Below are the code and all the weights of a small trained network. Each question names an input and a class and asks about switching units off, where a switched-off unit gives its printed mean instead of its output.

import numpy as np


def w(rows, s, z=0):
    codes = np.array(rows[::2]) - 128.0
    scale = np.full(codes.shape[1], s)
    scale[-1] = z or s
    return codes * scale


def f(y):
    return np.maximum(y, 0)


def log_softmax(a):
    a = a - a.max(-1, keepdims=True)
    return a - np.log(np.exp(a).sum(-1, keepdims=True))


def net(x, mask):
    res = np.array(x, float).reshape(1, 7) / 4 @ E
    y = f(res @ A[0][:, :-1].T + A[0][:, -1])
    res = res + np.where(mask, y, B[0][:, -1]) @ B[0][:, :-1]
    return log_softmax(res[-1] @ U[:, :-1].T + U[:, -1])


A, B = {}, {}
E = w([
[229,149,151,7,251,4,41],'x0',
[151,8,194,156,165,244,24],'x1',
[211,232,95,146,229,135,251],'x2',
[59,226,255,74,113,100,137],'x3',
[8,174,99,140,10,6,39],'x4',
[239,9,195,245,21,13,196],'x5',
[198,142,232,225,219,43,53],'x6',
],0.0036)
A[0] = w([
[246,35,90,221,177,53,218,157],'neuron 0',
[65,232,39,203,61,67,246,197],'neuron 1',
[189,69,152,235,26,70,236,228],'neuron 2',
[21,109,35,240,8,86,220,171],'neuron 3',
[26,248,241,32,229,21,84,250],'neuron 4',
[26,17,53,108,76,248,31,177],'neuron 5',
[243,38,205,223,248,237,149,254],'neuron 6',
[17,233,213,107,25,33,129,250],'neuron 7',
[243,11,194,221,168,46,41,243],'neuron 8',
[34,37,16,130,46,240,165,217],'neuron 9',
[140,84,100,242,18,68,232,195],'neuron 10',
[38,15,54,78,92,245,18,202],'neuron 11',
[61,41,38,236,6,48,173,230],'neuron 12',
[155,135,146,41,66,11,8,193],'neuron 13',
[153,243,20,39,248,238,193,237],'neuron 14',
[191,239,12,30,246,163,228,195],'neuron 15',
[35,206,79,244,17,43,231,132],'neuron 16',
[227,49,93,98,82,8,2,202],'neuron 17',
[243,9,164,230,78,20,166,220],'neuron 18',
],0.0037,0.0034)
B[0] = w([
[245,22,93,231,239,22,239,199],'neuron 0',
[143,230,143,56,20,61,228,209],'neuron 1',
[187,104,231,242,33,28,240,230],'neuron 2',
[51,216,145,243,9,117,228,212],'neuron 3',
[63,233,215,8,205,70,20,255],'neuron 4',
[29,30,42,154,12,245,27,220],'neuron 5',
[247,15,178,195,242,241,102,246],'neuron 6',
[31,225,232,29,25,26,52,238],'neuron 7',
[192,15,136,240,245,34,83,250],'neuron 8',
[82,93,37,164,12,244,153,227],'neuron 9',
[154,164,217,245,19,25,244,215],'neuron 10',
[23,30,32,131,20,247,27,227],'neuron 11',
[50,138,110,252,12,47,220,235],'neuron 12',
[10,29,38,93,206,10,16,212],'neuron 13',
[234,211,26,10,212,231,148,241],'neuron 14',
[240,218,10,9,224,216,231,225],'neuron 15',
[73,242,230,201,11,14,224,197],'neuron 16',
[10,11,12,183,245,15,37,220],'neuron 17',
[203,35,142,247,189,22,232,240],'neuron 18',
],0.0037,0.0057)
U = w([
[80,246,217,247,5,27,249,12],'0',
[158,24,248,134,84,99,111,200],'1',
[236,230,9,5,240,218,223,190],'2',
[253,17,152,242,244,54,236,3],'3',
[44,253,254,5,148,61,41,180],'4',
[17,23,12,164,14,250,65,114],'5',
[204,140,235,202,246,240,18,193],'6',
[5,30,54,173,197,6,9,117],'7',
],0.0036,0.0024)

Each question gives the input, the list of numbers given to net, and the class t.
The units are the neurons (one row each of A and B). Each row of codes is followed by its name. A weight is (code - 128) times the scale printed after its matrix; where a second scale follows, it is the last column's (A, B and U).
mask holds one flag per neuron, in row order. A switched-off neuron (its flag False) gives its mean, the last column of its row in B, instead of its output. The means were averaged over made-up inputs and are rounded, as every weight is.
A unit's drop is (log p(t) with every unit on - log p(t) with that unit switched off) / (log p(t) with every unit on - log p(t) with every unit switched off).
The circuit of an input: a set's keep is (log p(t) with only the set's units on - log p(t) with every unit switched off) / (log p(t) with every unit on - log p(t) with every unit switched off). Starting from the 12 units with the biggest drops (on a tie, the unit counted first), units are removed one at a time, each time the one whose removal leaves the highest keep (on an exact tie, the one counted first), for as long as the keep stays at least 0.8.
circuit, biggest first: the units of the circuit, biggest drop first
unit that matters most: the unit with the biggest drop
k most important neurons: the k neurons with the biggest drops, biggest first
drop of u: that unit's drop, to one decimal
input [-3,-7,-7,6,3,-4,6], class 4: unit that matters most => neuron 4
input [5,0,-8,7,3,5,-3], class 7: circuit, biggest first => neuron 13; neuron 17
input [-8,0,7,-7,-2,0,-1], class 0: circuit, biggest first => neuron 3; neuron 10
input [-1,-8,-6,-6,8,-2,-7], class 0: 2 most important neurons => neuron 16; neuron 3
input [-4,6,7,4,-3,-6,3], class 2: circuit, biggest first => neuron 14; neuron 15
input [7,5,4,-3,-5,-1,-4], class 2: circuit, biggest first => neuron 15; neuron 14
input [-6,-1,7,6,-1,-2,3], class 2: circuit, biggest first => neuron 14; neuron 15; neuron 12
input [7,7,5,5,-8,0,-5], class 2: circuit, biggest first => neuron 15; neuron 14
input [5,2,-6,-8,4,-5,-4], class 5: circuit, biggest first => neuron 11; neuron 5
input [-4,1,-6,6,1,-5,7], class 4: 2 most important neurons => neuron 4; neuron 7
input [-8,7,7,7,-7,-8,0], class 2: 2 most important neurons => neuron 14; neuron 15
input [-1,6,0,8,8,-2,-1], class 4: 2 most important neurons => neuron 7; neuron 4
input [0,5,-3,-7,1,-7,3], class 5: drop of neuron 11 => 0.2
input [7,-4,4,7,-4,-1,-3], class 2: drop of neuron 14 => 0.2
input [7,-6,-1,1,3,-4,-1], class 4: drop of neuron 14 => 0.0
input [3,1,1,6,4,-4,-6], class 4: drop of neuron 7 => 0.2
input [8,-8,0,0,-6,-2,2], class 2: unit that matters most => neuron 15
